Here is a tiny trained network, its code and every weight. The questions are about switching its units off for an input and a target symbol, where a switched-off unit gives its printed mean instead of its output.

import numpy as np


def w(rows, s, z=0):
    codes = np.array(rows[::2]) - 128.0
    scale = np.full(codes.shape[1], s)
    scale[-1] = z or s
    return codes * scale


def f(y):
    return y / 2 * (1 + np.tanh(0.7978845608 * (y + 0.044715 * y**3)))


def softmax(a):
    e = np.exp(a - a.max(-1, keepdims=True))
    return e / e.sum(-1, keepdims=True)


def log_softmax(a):
    a = a - a.max(-1, keepdims=True)
    return a - np.log(np.exp(a).sum(-1, keepdims=True))


def net(x, mask):
    ids = ['ΔΣαγεζηλμτφω'.index(c) for c in x.split()]
    T = len(ids)
    res = E[ids] + P[:T]
    r = res
    for j in range(3):
        rows = slice(4 * j, 4 * j + 4)
        q, k, v = (r @ M[0][rows].T for M in (Q, K, V))
        z = softmax(np.where(np.tri(T) > 0, q @ k.T / 4**0.5, -1e9)) @ v
        o = O[0][rows]
        res = res + np.where(mask[j], z, o[:, -1]) @ o[:, :-1]
    y = f(res @ A[0][:, :-1].T + A[0][:, -1])
    res = res + np.where(mask[3:19], y, B[0][:, -1]) @ B[0][:, :-1]
    return log_softmax(res[-1] @ U[:, :-1].T + U[:, -1])


Q, K, V, O, A, B = {}, {}, {}, {}, {}, {}
E = w([
[105,201,146,141,102,183],'Δ',
[142,93,50,141,124,91],'Σ',
[160,152,205,154,127,2],'α',
[136,136,126,73,140,119],'γ',
[129,103,148,79,121,130],'ε',
[100,95,104,174,67,161],'ζ',
[129,121,114,141,165,136],'η',
[116,77,162,102,112,141],'λ',
[108,175,106,137,48,154],'μ',
[112,68,59,178,90,107],'τ',
[102,128,197,136,184,179],'φ',
[137,142,105,113,164,125],'ω',
],0.03)
P = w([
[39,132,137,113,159,15],'0',
[215,101,133,125,144,145],'1',
[146,101,82,95,150,182],'2',
[56,139,79,87,148,111],'3',
[178,210,147,157,71,80],'4',
[253,165,115,153,70,165],'5',
[202,138,60,121,97,200],'6',
],0.013)
Q[0] = w([
[134,152,161,120,174,153],'H0',
[112,164,167,133,134,150],'H0',
[123,160,92,118,107,252],'H0',
[129,222,159,153,57,170],'H0',
[128,130,98,226,147,107],'H1',
[140,82,181,136,123,155],'H1',
[73,141,181,126,107,103],'H1',
[115,153,121,156,207,142],'H1',
[188,93,125,78,185,245],'H2',
[112,103,206,97,247,55],'H2',
[153,59,50,131,95,58],'H2',
[30,56,51,52,218,179],'H2',
],0.019)
K[0] = w([
[132,105,117,101,82,84],'H0',
[176,104,117,90,107,120],'H0',
[114,102,84,74,105,173],'H0',
[194,88,101,125,123,177],'H0',
[126,130,130,197,151,119],'H1',
[139,86,163,130,117,153],'H1',
[91,111,163,112,108,101],'H1',
[106,140,126,146,210,140],'H1',
[23,100,91,74,208,170],'H2',
[120,108,207,163,199,38],'H2',
[136,94,30,153,100,54],'H2',
[2,155,119,111,135,64],'H2',
],0.021)
V[0] = w([
[99,155,146,153,118,124],'H0',
[145,168,102,124,137,116],'H0',
[126,112,124,115,94,112],'H0',
[156,122,173,117,100,112],'H0',
[144,84,145,152,65,169],'H1',
[189,153,127,104,100,133],'H1',
[159,171,119,154,185,177],'H1',
[141,146,89,51,139,171],'H1',
[157,92,119,183,145,132],'H2',
[146,66,93,54,96,49],'H2',
[139,179,45,193,245,96],'H2',
[79,51,176,206,120,134],'H2',
],0.011)
O[0] = w([
[107,184,128,137,140,107,122],'H0',
[132,131,141,152,124,138,66],'H0',
[142,135,122,122,106,112,213],'H0',
[180,143,105,123,141,148,173],'H0',
[104,175,101,126,149,98,163],'H1',
[76,121,126,137,135,93,197],'H1',
[103,120,154,80,90,107,73],'H1',
[120,137,165,163,112,76,254],'H1',
[107,90,133,147,100,122,17],'H2',
[144,145,189,96,63,165,125],'H2',
[149,132,158,246,112,90,32],'H2',
[137,128,43,98,90,74,208],'H2',
],0.013,0.0022)
A[0] = w([
[84,165,126,123,111,2,80],'N0',
[100,55,48,101,46,102,149],'N1',
[69,132,56,169,127,102,58],'N2',
[74,204,220,73,202,200,84],'N3',
[92,154,181,95,165,46,99],'N4',
[112,147,198,197,181,132,5],'N5',
[138,138,202,58,30,170,60],'N6',
[118,115,62,132,148,243,64],'N7',
[178,60,194,152,193,173,108],'N8',
[134,199,168,95,73,156,5],'N9',
[145,76,171,65,238,59,61],'N10',
[163,203,56,86,63,162,118],'N11',
[95,133,234,142,94,115,15],'N12',
[132,160,12,241,87,121,88],'N13',
[186,201,180,191,83,186,100],'N14',
[184,103,193,145,230,62,71],'N15',
],0.0086,0.013)
B[0] = w([
[205,101,144,163,140,117,159],'N0',
[193,237,156,133,190,113,238],'N1',
[183,126,66,92,82,184,164],'N2',
[186,102,196,179,158,92,234],'N3',
[148,135,114,116,178,198,146],'N4',
[203,117,144,116,27,225,139],'N5',
[157,154,2,204,145,162,241],'N6',
[152,182,121,116,115,72,152],'N7',
[85,205,151,150,149,87,164],'N8',
[147,65,142,138,151,153,153],'N9',
[39,95,118,151,87,180,176],'N10',
[34,96,172,173,96,131,255],'N11',
[99,168,82,133,181,203,149],'N12',
[129,55,168,90,167,182,217],'N13',
[64,106,58,71,176,60,210],'N14',
[50,121,110,49,86,131,170],'N15',
],0.0085)
U = w([
[163,114,67,107,153,108,70],'Δ',
[124,107,231,1,150,170,140],'Σ',
[38,92,81,93,160,172,102],'α',
[114,57,147,180,83,85,204],'γ',
[113,145,79,134,65,123,153],'ε',
[135,185,98,169,73,112,87],'ζ',
[90,170,42,204,97,152,1],'η',
[130,170,140,44,100,66,150],'λ',
[44,206,180,137,57,175,195],'μ',
[157,103,124,138,68,242,244],'τ',
[108,220,68,60,93,194,45],'φ',
[121,198,144,172,189,159,26],'ω',
],0.0068,0.0047)

Each question gives the input, a string of symbols that net reads in full, and the target symbol t.
The units are the heads (4 rows each of Q, K, V and O) and the neurons (one row each of A and B). Each row of codes is followed by its name. A weight is (code - 128) times the scale printed after its matrix; where a second scale follows, it is the last column's (O, A, B and U).
mask holds one flag per unit, heads first, then neurons. A switched-off unit (its flag False) gives its mean, the last column of its rows in O or B, instead of its output. The means were averaged over made-up inputs and are rounded, as every weight is.
A unit's drop is (log p(t) with every unit on - log p(t) with that unit switched off) / (log p(t) with every unit on - log p(t) with every unit switched off).
The circuit of an input: a set's keep is (log p(t) with only the set's units on - log p(t) with every unit switched off) / (log p(t) with every unit on - log p(t) with every unit switched off). Starting from the 12 units with the biggest drops (on a tie, the unit counted first), units are removed one at a time, each time the one whose removal leaves the highest keep (on an exact tie, the one counted first), for as long as the keep stays at least 0.8.
circuit, biggest first: the units of the circuit, biggest drop first
k most important neurons: the k neurons with the biggest drops, biggest first
which heads matter: for each layer, one digit per head in row order, 1 if its drop is at least 0.15 and else 0, layers parted by /
input ζ α ε η, target λ: which heads matter -> 011
input φ Δ ζ ε, target Δ: which heads matter -> 001
input φ Δ ω λ μ ω ε, target φ: which heads matter -> 001
input η Σ μ ε, target γ: which heads matter -> 001
input Δ μ ω, target α: 3 most important neurons -> [N10, N15, N1]
input ε ε Δ μ Σ φ ω, target Σ: which heads matter -> 011
input τ ε γ η, target ζ: circuit, biggest first -> [H2, N1, H1, N6]
input ζ ω Σ φ ε, target μ: circuit, biggest first -> [H2, N8, N15]
input ε φ ζ φ τ ε γ, target Δ: circuit, biggest first -> [H2, N0, H1, N11]
input Δ Δ ε μ ε, target α: which heads matter -> 001
input μ φ φ φ φ φ τ, target τ: circuit, biggest first -> [N13, H2]
input γ τ φ, target α: circuit, biggest first -> [H2, N10]
input ε ω ω η, target τ: which heads matter -> 011
input μ λ μ ω, target Σ: circuit, biggest first -> [H2, H1]
input φ φ Δ ω Δ η, target α: which heads matter -> 001
input γ η ω, target ω: 2 most important neurons -> [N6, N3]
input μ ε μ, target μ: circuit, biggest first -> [N11, N6]
input ζ ε ε, target λ: circuit, biggest first -> [H2, N1, H1]
input φ η Δ ε λ, target γ: 2 most important neurons -> [N1, N6]
input λ μ λ ε ε, target Σ: circuit, biggest first -> [H2]
input ε φ Δ ζ λ α η, target λ: circuit, biggest first -> [H1, H2, N6]
input ε ε ζ, target φ: circuit, biggest first -> [N1, H2]
input φ α φ ω ε ε, target Δ: circuit, biggest first -> [H2, N11]
input ζ Δ ε φ Δ μ τ, target τ: circuit, biggest first -> [N13, N14]
input ε φ ε, target τ: 2 most important neurons -> [N6, N14]
input φ λ ε ε λ, target φ: circuit, biggest first -> [H2, N6]
input γ μ ζ ε, target ω: 4 most important neurons -> [N6, N3, N8, N12]
